Below is a small trained network, with its code and all its weights. Each question gives an input and a target symbol and asks what happens when units are switched off, that is, made to give their printed mean instead of their output.

import numpy as np


def w(rows, s, z=0):
    codes = np.array(rows[::2]) - 128.0
    scale = np.full(codes.shape[1], s)
    scale[-1] = z or s
    return codes * scale


def softmax(a):
    e = np.exp(a - a.max(-1, keepdims=True))
    return e / e.sum(-1, keepdims=True)


def log_softmax(a):
    a = a - a.max(-1, keepdims=True)
    return a - np.log(np.exp(a).sum(-1, keepdims=True))


def net(x, mask):
    ids = ['ΓΔΘΞΠΨΩβεζημσφ'.index(c) for c in x.split()]
    T = len(ids)
    res = E[ids] + P[:T]
    u = 0
    for l in range(3):
        r = res
        for j in range(2):
            rows = slice(3 * j, 3 * j + 3)
            q, k, v = (r @ M[l][rows].T for M in (Q, K, V))
            z = softmax(np.where(np.tri(T) > 0, q @ k.T / 3**0.5, -1e9)) @ v
            o = O[l][rows]
            res = res + np.where(mask[u + j], z, o[:, -1]) @ o[:, :-1]
        u += 2
    return log_softmax(res[-1] @ U[:, :-1].T + U[:, -1])


Q, K, V, O = {}, {}, {}, {}
E = w([
[115,140,139],'Γ',
[143,72,97],'Δ',
[163,145,169],'Θ',
[109,184,140],'Ξ',
[15,90,87],'Π',
[172,145,235],'Ψ',
[149,4,95],'Ω',
[129,113,129],'β',
[128,115,120],'ε',
[125,117,129],'ζ',
[5,75,84],'η',
[227,113,1],'μ',
[162,147,179],'σ',
[164,146,179],'φ',
],0.017)
P = w([
[254,94,179],'0',
[145,111,178],'1',
[133,105,168],'2',
[132,104,162],'3',
[130,99,149],'4',
[128,94,145],'5',
[133,95,138],'6',
[130,84,142],'7',
[126,99,152],'8',
],0.0096)
Q[0] = w([
[165,146,72],'0.h0',
[46,155,138],'0.h0',
[133,132,186],'0.h0',
[132,180,103],'0.h1',
[8,94,66],'0.h1',
[25,138,96],'0.h1',
],0.015)
K[0] = w([
[247,130,139],'0.h0',
[115,12,74],'0.h0',
[41,135,159],'0.h0',
[148,245,134],'0.h1',
[25,154,161],'0.h1',
[3,174,212],'0.h1',
],0.011)
V[0] = w([
[141,68,109],'0.h0',
[78,37,90],'0.h0',
[154,164,114],'0.h0',
[93,143,1],'0.h1',
[148,92,118],'0.h1',
[57,90,121],'0.h1',
],0.0099)
O[0] = w([
[175,38,99,140],'0.h0',
[211,98,98,72],'0.h0',
[121,142,162,109],'0.h0',
[166,254,57,3],'0.h1',
[111,165,211,212],'0.h1',
[80,138,73,89],'0.h1',
],0.0068,0.0062)
Q[1] = w([
[101,33,188],'1.h0',
[97,34,100],'1.h0',
[186,168,197],'1.h0',
[165,78,101],'1.h1',
[80,82,10],'1.h1',
[60,141,120],'1.h1',
],0.012)
K[1] = w([
[208,83,129],'1.h0',
[153,49,4],'1.h0',
[144,182,200],'1.h0',
[138,242,116],'1.h1',
[69,163,85],'1.h1',
[89,106,112],'1.h1',
],0.013)
V[1] = w([
[3,86,110],'1.h0',
[39,238,163],'1.h0',
[224,62,154],'1.h0',
[180,142,127],'1.h1',
[155,201,120],'1.h1',
[151,43,101],'1.h1',
],0.0067)
O[1] = w([
[45,40,252,115],'1.h0',
[10,236,185,49],'1.h0',
[250,153,76,244],'1.h0',
[109,95,69,132],'1.h1',
[29,122,132,54],'1.h1',
[232,186,104,190],'1.h1',
],0.0037,0.011)
Q[2] = w([
[33,59,140],'2.h0',
[105,166,14],'2.h0',
[81,137,28],'2.h0',
[149,211,228],'2.h1',
[181,254,103],'2.h1',
[173,79,194],'2.h1',
],0.0088)
K[2] = w([
[93,67,140],'2.h0',
[126,152,44],'2.h0',
[112,114,68],'2.h0',
[63,89,108],'2.h1',
[88,141,5],'2.h1',
[155,51,179],'2.h1',
],0.013)
V[2] = w([
[163,127,88],'2.h0',
[163,162,170],'2.h0',
[7,130,63],'2.h0',
[159,62,111],'2.h1',
[103,67,137],'2.h1',
[69,2,93],'2.h1',
],0.0075)
O[2] = w([
[151,206,160,125],'2.h0',
[80,137,75,168],'2.h0',
[227,70,159,3],'2.h0',
[97,105,48,187],'2.h1',
[88,97,131,147],'2.h1',
[3,42,73,138],'2.h1',
],0.0068,0.024)
U = w([
[132,114,67,2],'Γ',
[109,141,138,111],'Δ',
[130,120,142,108],'Θ',
[133,121,128,87],'Ξ',
[153,109,131,166],'Π',
[127,87,246,206],'Ψ',
[36,163,108,60],'Ω',
[133,126,132,96],'β',
[140,116,138,127],'ε',
[115,123,134,98],'ζ',
[169,98,139,246],'η',
[143,192,118,129],'μ',
[135,115,161,172],'σ',
[123,124,143,110],'φ',
],0.011,0.0087)

Each question gives the input, a string of symbols that net reads in full, and the target symbol t.
The units are the heads (3 rows each of Q, K, V and O). Each row of codes is followed by its name. A weight is (code - 128) times the scale printed after its matrix; where a second scale follows, it is the last column's (O and U).
mask holds one flag per head, layer by layer. A switched-off head (its flag False) gives its mean, the last column of its rows in O, instead of its output. The means were averaged over made-up inputs and are rounded, as every weight is.
A unit's drop is (log p(t) with every unit on - log p(t) with that unit switched off) / (log p(t) with every unit on - log p(t) with every unit switched off).
The circuit of an input: a set's keep is (log p(t) with only the set's units on - log p(t) with every unit switched off) / (log p(t) with every unit on - log p(t) with every unit switched off). Starting from all 6 units, units are removed one at a time, each time the one whose removal leaves the highest keep (on an exact tie, the one counted first), for as long as the keep stays at least 0.8.
units of the circuit, in order: the units of the circuit, biggest drop first
most important unit: the unit with the biggest drop
heads that matter: for each layer, one digit per head in row order, 1 if its drop is at least 0.15 and else 0, layers parted by /
drop when u is switched off: that unit's drop, to one decimal
input Ψ Ξ Γ Ω η σ Ψ ε, target Ω: heads that matter => 01 / 10 / 10
input μ σ σ Ψ Ψ Ψ Ψ ε ε, target μ: units of the circuit, in order => [1.h0 2.h1 0.h1]
input Ω Θ Ξ Ω Ψ Ψ, target Ω: units of the circuit, in order => [2.h1 0.h0]
input σ η Ψ, target η: units of the circuit, in order => [0.h0 0.h1 1.h0]
input μ Ω ζ, target μ: units of the circuit, in order => [1.h0 0.h1 2.h0 2.h1]
input Ω Γ φ μ Ψ Ψ Ξ Ψ φ, target μ: units of the circuit, in order => [0.h1 2.h1 1.h0]
input Ω Ψ Ξ, target Γ: units of the circuit, in order => [1.h0 0.h0 2.h1]
input Ξ Ψ Ψ Ψ β Ψ, target Ψ: units of the circuit, in order => [0.h0 2.h1 1.h0]
input Ψ Ξ Ψ Π ζ, target Ω: units of the circuit, in order => [0.h1 2.h0 1.h0]
input Ψ Ω μ Ψ Ψ β Π Ψ ε, target Ω: heads that matter => 11 / 10 / 10
input μ Ψ η Ψ Ψ Ψ Ψ, target Ω: heads that matter => 01 / 10 / 01
input Ω Ξ σ μ ε μ σ, target μ: heads that matter => 01 / 00 / 01
input η Ψ Ω Ψ Θ Ψ Θ, target Ω: heads that matter => 10 / 10 / 01
input Ξ Ψ Ψ Δ Ψ Ψ Ψ Γ Ω, target Ψ: units of the circuit, in order => [1.h0 0.h0 2.h1]
input Ω Ψ Ψ Ψ Ψ μ, target μ: units of the circuit, in order => [0.h1 2.h1]
input Ξ σ Ω Ξ Ω Ω Ω, target Ψ: heads that matter => 10 / 10 / 11
input ε φ Ψ Ξ Ψ Ψ β Ω φ, target Ω: heads that matter => 00 / 10 / 01
input Δ Ψ Ω Ψ Ξ, target η: units of the circuit, in order => [0.h0 0.h1 1.h0]
input Ψ ε Ω Ψ Θ, target Ω: units of the circuit, in order => [2.h1 1.h0]
input Ψ Ω Ψ η, target η: units of the circuit, in order => [2.h0 0.h0]
input σ Ψ Ω Ξ Ψ σ, target Ω: units of the circuit, in order => [1.h0 2.h1]
input Ω η β, target Γ: most important unit => 0.h0
input Ψ Ψ Ξ β Ψ Ξ Ω, target Ω: drop when 0.h1 is switched off => 3.1
input Ξ ε Ψ Ξ Ω Ψ ε φ ε, target Ψ: drop when 2.h0 is switched off => 0.3
input Ω Ω Ω Δ Ψ ε Γ β, target Γ: drop when 2.h1 is switched off => 0.4
input Ψ Ψ Ψ Δ, target Ω: drop when 0.h0 is switched off => 0.1
